Here is a tiny trained network, its code and every weight. The questions are about switching its units off for an input and a class, where a switched-off unit gives its printed mean instead of its output.

import numpy as np


def w(rows, s, z=0):
    codes = np.array(rows[::2]) - 128.0
    scale = np.full(codes.shape[1], s)
    scale[-1] = z or s
    return codes * scale


def f(y):
    return y / 2 * (1 + np.tanh(0.7978845608 * (y + 0.044715 * y**3)))


def log_softmax(a):
    a = a - a.max(-1, keepdims=True)
    return a - np.log(np.exp(a).sum(-1, keepdims=True))


def net(x, mask):
    res = np.array(x, float).reshape(1, 4) / 4 @ E
    y = f(res @ A[0][:, :-1].T + A[0][:, -1])
    res = res + np.where(mask, y, B[0][:, -1]) @ B[0][:, :-1]
    return log_softmax(res[-1] @ U[:, :-1].T + U[:, -1])


A, B = {}, {}
E = w([
[148,115,58,203,93],'x0',
[127,129,128,129,129],'x1',
[253,141,130,116,149],'x2',
[136,224,145,138,69],'x3',
],0.016)
A[0] = w([
[104,89,42,218,90,186],'n0',
[127,2,105,111,188,255],'n1',
[44,93,154,75,158,222],'n2',
[214,133,139,83,176,185],'n3',
[110,223,164,131,63,191],'n4',
[181,223,131,177,51,145],'n5',
[221,150,77,200,103,137],'n6',
],0.0094,0.0075)
B[0] = w([
[149,146,58,220,85,228],'n0',
[137,6,103,138,190,249],'n1',
[1,93,115,73,115,222],'n2',
[212,143,187,105,224,214],'n3',
[109,213,175,123,54,231],'n4',
[102,137,93,52,90,225],'n5',
[139,69,30,40,126,206],'n6',
],0.0092,0.014)
U = w([
[79,86,61,2,110,252],'0',
[172,88,236,120,212,140],'1',
[90,81,92,252,127,118],'2',
[212,77,82,159,156,5],'3',
[52,184,225,115,90,89],'4',
[194,222,221,85,140,150],'5',
[108,211,103,229,52,89],'6',
],0.0082,0.003)

Each question gives the input, the list of numbers given to net, and the class t.
The units are the neurons (one row each of A and B). Each row of codes is followed by its name. A weight is (code - 128) times the scale printed after its matrix; where a second scale follows, it is the last column's (A, B and U).
mask holds one flag per neuron, in row order. A switched-off neuron (its flag False) gives its mean, the last column of its row in B, instead of its output. The means were averaged over made-up inputs and are rounded, as every weight is.
A unit's drop is (log p(t) with every unit on - log p(t) with that unit switched off) / (log p(t) with every unit on - log p(t) with every unit switched off).
The circuit of an input: a set's keep is (log p(t) with only the set's units on - log p(t) with every unit switched off) / (log p(t) with every unit on - log p(t) with every unit switched off). Starting from all 7 units, units are removed one at a time, each time the one whose removal leaves the highest keep (on an exact tie, the one counted first), for as long as the keep stays at least 0.8.
circuit, biggest first: the units of the circuit, biggest drop first
unit that matters most: the unit with the biggest drop
k most important neurons: the k neurons with the biggest drops, biggest first
drop when u is switched off: that unit's drop, to one decimal
input [-2,-3,2,1], class 5: circuit, biggest first -> (n1; n2)
input [2,7,8,6], class 0: unit that matters most -> n6
input [0,-5,1,-8], class 1: circuit, biggest first -> (n6; n5)
input [-1,3,4,1], class 5: circuit, biggest first -> (n1; n2)
input [-2,-4,-4,2], class 4: circuit, biggest first -> (n6; n1)
input [-2,2,1,4], class 5: circuit, biggest first -> (n2; n1)
input [-1,7,8,-4], class 1: 2 most important neurons -> (n3; n0)
input [5,-1,6,1], class 0: 3 most important neurons -> (n6; n5; n1)
input [0,-8,5,-3], class 1: 3 most important neurons -> (n0; n3; n5)
input [3,0,1,-1], class 3: 3 most important neurons -> (n2; n4; n5)
input [-1,-2,-5,1], class 4: 3 most important neurons -> (n6; n1; n5)
input [1,3,2,-8], class 3: 2 most important neurons -> (n1; n4)
input [2,-7,-6,-5], class 2: drop when n0 is switched off -> 0.2
input [2,7,3,-8], class 3: drop when n1 is switched off -> 0.1
input [-2,1,3,6], class 5: drop when n2 is switched off -> 0.3
input [-6,-5,4,-6], class 1: drop when n1 is switched off -> 0.0
input [-8,-6,2,-6], class 1: circuit, biggest first -> (n3)
